Below is a small trained network, with its code and all its weights. Each question gives an input and a target symbol and asks what happens when units are switched off, that is, made to give their printed mean instead of their output.

import numpy as np


def w(rows, s, z=0):
    codes = np.array(rows[::2]) - 128.0
    scale = np.full(codes.shape[1], s)
    scale[-1] = z or s
    return codes * scale


def f(y):
    return np.maximum(y, 0)


def softmax(a):
    e = np.exp(a - a.max(-1, keepdims=True))
    return e / e.sum(-1, keepdims=True)


def log_softmax(a):
    a = a - a.max(-1, keepdims=True)
    return a - np.log(np.exp(a).sum(-1, keepdims=True))


def net(x, mask):
    ids = ['ΔΛΠΦαγεζηθμξστψω'.index(c) for c in x.split()]
    T = len(ids)
    res = E[ids] + P[:T]
    u = 0
    for l in range(3):
        q, k, v = (res @ M[l].T for M in (Q, K, V))
        z = softmax(np.where(np.tri(T) > 0, q @ k.T / 2**0.5, -1e9)) @ v
        res = res + np.where(mask[u], z, O[l][:, -1]) @ O[l][:, :-1]
        u += 1
        y = f(res @ A[l][:, :-1].T + A[l][:, -1])
        res = res + np.where(mask[u : u + 8], y, B[l][:, -1]) @ B[l][:, :-1]
        u += 8
    return log_softmax(res[-1] @ U[:, :-1].T + U[:, -1])


Q, K, V, O, A, B = {}, {}, {}, {}, {}, {}
E = w([
[39,116,133],'Δ',
[98,143,136],'Λ',
[75,132,135],'Π',
[108,150,127],'Φ',
[175,142,83],'α',
[248,146,148],'γ',
[124,145,128],'ε',
[129,146,123],'ζ',
[118,149,122],'η',
[108,147,129],'θ',
[29,109,123],'μ',
[115,150,121],'ξ',
[169,53,126],'σ',
[146,170,46],'τ',
[152,189,2],'ψ',
[26,216,203],'ω',
],0.02)
P = w([
[253,179,44],'0',
[217,209,48],'1',
[199,230,31],'2',
[193,225,54],'3',
[187,231,67],'4',
[175,223,76],'5',
[122,240,73],'6',
[90,228,89],'7',
[93,228,59],'8',
[94,232,18],'9',
],0.0029)
Q[0] = w([
[134,231,2],'L0H0',
[129,34,26],'L0H0',
],0.0054)
K[0] = w([
[141,254,96],'L0H0',
[129,127,64],'L0H0',
],0.0099)
V[0] = w([
[119,35,3],'L0H0',
[81,181,154],'L0H0',
],0.0051)
O[0] = w([
[50,193,124,253],'L0H0',
[192,3,198,172],'L0H0',
],0.0055,0.0013)
A[0] = w([
[88,144,104,121],'L0N0',
[79,135,205,85],'L0N1',
[106,127,198,122],'L0N2',
[66,130,159,93],'L0N3',
[178,70,115,193],'L0N4',
[163,252,97,255],'L0N5',
[103,92,171,97],'L0N6',
[237,155,152,219],'L0N7',
],0.012,0.0046)
B[0] = w([
[153,194,210,157],'L0N0',
[85,179,129,146],'L0N1',
[170,234,109,140],'L0N2',
[143,174,148,147],'L0N3',
[76,71,219,150],'L0N4',
[2,157,151,250],'L0N5',
[229,80,150,134],'L0N6',
[118,145,224,174],'L0N7',
],0.0065,0.013)
Q[1] = w([
[75,171,240],'L1H0',
[81,184,255],'L1H0',
],0.0066)
K[1] = w([
[126,191,186],'L1H0',
[98,67,254],'L1H0',
],0.009)
V[1] = w([
[149,254,205],'L1H0',
[144,106,155],'L1H0',
],0.0086)
O[1] = w([
[254,64,85,254],'L1H0',
[79,253,54,119],'L1H0',
],0.0085,0.014)
A[1] = w([
[162,97,53,110],'L1N0',
[229,170,142,254],'L1N1',
[162,216,97,53],'L1N2',
[108,153,2,97],'L1N3',
[155,94,133,115],'L1N4',
[177,104,188,83],'L1N5',
[227,170,168,198],'L1N6',
[251,161,103,59],'L1N7',
],0.01,0.0049)
B[1] = w([
[204,185,241,169],'L1N0',
[124,105,109,254],'L1N1',
[244,145,104,160],'L1N2',
[253,146,57,172],'L1N3',
[96,100,190,161],'L1N4',
[142,198,135,174],'L1N5',
[59,117,79,231],'L1N6',
[125,203,200,214],'L1N7',
],0.0061,0.0097)
Q[2] = w([
[145,127,253],'L2H0',
[200,146,22],'L2H0',
],0.0037)
K[2] = w([
[141,95,130],'L2H0',
[27,1,125],'L2H0',
],0.0073)
V[2] = w([
[79,68,247],'L2H0',
[156,13,252],'L2H0',
],0.0046)
O[2] = w([
[106,42,244,2],'L2H0',
[66,57,194,26],'L2H0',
],0.011,0.00087)
A[2] = w([
[13,217,38,112],'L2N0',
[221,154,136,53],'L2N1',
[136,18,182,120],'L2N2',
[152,189,56,82],'L2N3',
[148,111,119,253],'L2N4',
[88,146,138,243],'L2N5',
[215,16,88,146],'L2N6',
[5,87,150,173],'L2N7',
],0.011,0.0074)
B[2] = w([
[181,136,142,248],'L2N0',
[32,104,206,232],'L2N1',
[115,210,110,182],'L2N2',
[152,64,179,254],'L2N3',
[132,31,31,249],'L2N4',
[115,136,38,211],'L2N5',
[157,248,138,207],'L2N6',
[2,224,163,167],'L2N7',
],0.0083,0.0081)
U = w([
[169,166,232,152],'Δ',
[224,120,121,135],'Λ',
[133,132,152,126],'Π',
[106,108,92,255],'Φ',
[114,97,146,105],'α',
[126,97,122,86],'γ',
[110,106,139,116],'ε',
[115,112,141,63],'ζ',
[109,246,111,98],'η',
[105,105,153,80],'θ',
[110,113,149,54],'μ',
[100,139,113,111],'ξ',
[173,122,101,150],'σ',
[117,99,135,94],'τ',
[105,101,161,74],'ψ',
[125,102,159,39],'ω',
],0.014,0.0074)

Each question gives the input, a string of symbols that net reads in full, and the target symbol t.
The units are the heads (2 rows each of Q, K, V and O) and the neurons (one row each of A and B). Each row of codes is followed by its name. A weight is (code - 128) times the scale printed after its matrix; where a second scale follows, it is the last column's (O, A, B and U).
mask holds one flag per unit, layer by layer, with each layer's heads first. A switched-off unit (its flag False) gives its mean, the last column of its rows in O or B, instead of its output. The means were averaged over made-up inputs and are rounded, as every weight is.
A unit's drop is (log p(t) with every unit on - log p(t) with that unit switched off) / (log p(t) with every unit on - log p(t) with every unit switched off).
The circuit of an input: a set's keep is (log p(t) with only the set's units on - log p(t) with every unit switched off) / (log p(t) with every unit on - log p(t) with every unit switched off). Starting from the 12 units with the biggest drops (on a tie, the unit counted first), units are removed one at a time, each time the one whose removal leaves the highest keep (on an exact tie, the one counted first), for as long as the keep stays at least 0.8.
units of the circuit, in order: the units of the circuit, biggest drop first
most important unit: the unit with the biggest drop
k most important neurons: the k neurons with the biggest drops, biggest first
top k neurons in layer l: the k neurons of layer l with the biggest drops, biggest first
input ψ Φ θ σ σ, target η: units of the circuit, in order : [L2N6; L2N3]
input ξ σ ψ μ Φ ω ψ τ, target Δ: most important unit : L1H0
input σ ω σ ψ, target Δ: top 2 neurons in layer 1 : [L1N3; L1N0]
input Δ μ μ ξ γ τ η α, target Δ: units of the circuit, in order : [L0N7; L1H0; L2N1; L1N7]
input η σ ψ σ μ ζ ψ, target Λ: 3 most important neurons : [L2N0; L0N5; L2N3]
input Λ μ ξ ψ σ ξ Δ σ ψ Φ, target Λ: top 4 neurons in layer 2 : [L2N0; L2N3; L2N1; L2N7]
input η ξ ξ ψ θ ω γ τ ξ ε, target Δ: 2 most important neurons : [L2N1; L1N0]
input τ θ μ ξ μ μ σ Φ, target η: units of the circuit, in order : [L1H0; L0N4]
input μ θ θ σ ω σ γ ω Δ, target Δ: 2 most important neurons : [L0N5; L1N0]
input θ Δ σ ζ, target η: units of the circuit, in order : [L1H0; L0N4]
input Δ σ ξ σ ξ μ ω, target Δ: 4 most important neurons : [L0N2; L1N7; L0N3; L2N1]
input Δ γ η ξ ξ μ σ Π Φ, target Δ: top 2 neurons in layer 0 : [L0N7; L0N4]
input Λ σ Δ, target η: 2 most important neurons : [L2N7; L0N4]
input ξ Δ σ μ σ Φ ξ ω α, target Δ: most important unit : L1H0
input ψ Δ ψ μ η, target Λ: units of the circuit, in order : [L2H0; L2N0; L2N3; L1N3]
input ξ ξ ω η, target Δ: 2 most important neurons : [L1N0; L1N7]
input μ ζ σ ξ ψ Λ Φ, target Λ: top 2 neurons in layer 0 : [L0N4; L0N7]
input ω ξ μ γ Φ, target Δ: units of the circuit, in order : [L1H0; L1N0; L1N7; L2N1]
input ω ξ ξ, target Δ: units of the circuit, in order : [L1H0; L1N0; L1N7]
input ψ ξ Λ α θ ψ ξ, target Λ: 2 most important neurons : [L2N1; L2N0]
input ψ Δ γ τ, target Δ: most important unit : L2N1
input τ η σ Φ ψ μ, target Λ: units of the circuit, in order : [L2H0; L2N0; L1N3; L2N3]
input α θ τ ω σ γ ψ τ μ, target Δ: units of the circuit, in order : [L1H0; L0N5; L1N0; L2N6]
input γ μ Δ ζ, target Δ: 4 most important neurons : [L0N7; L2N1; L1N0; L1N7]
input σ Π α, target η: 2 most important neurons : [L0N7; L0N5]
input Λ Φ ψ η ξ ω Π, target Δ: units of the circuit, in order : [L1H0; L1N0; L2N1; L2N6]
input σ ζ μ, target η: most important neuron : [L2N7]
input Λ ξ ψ ε Λ ξ ψ Λ ω ψ, target Δ: 3 most important neurons : [L2N1; L0N0; L1N0]
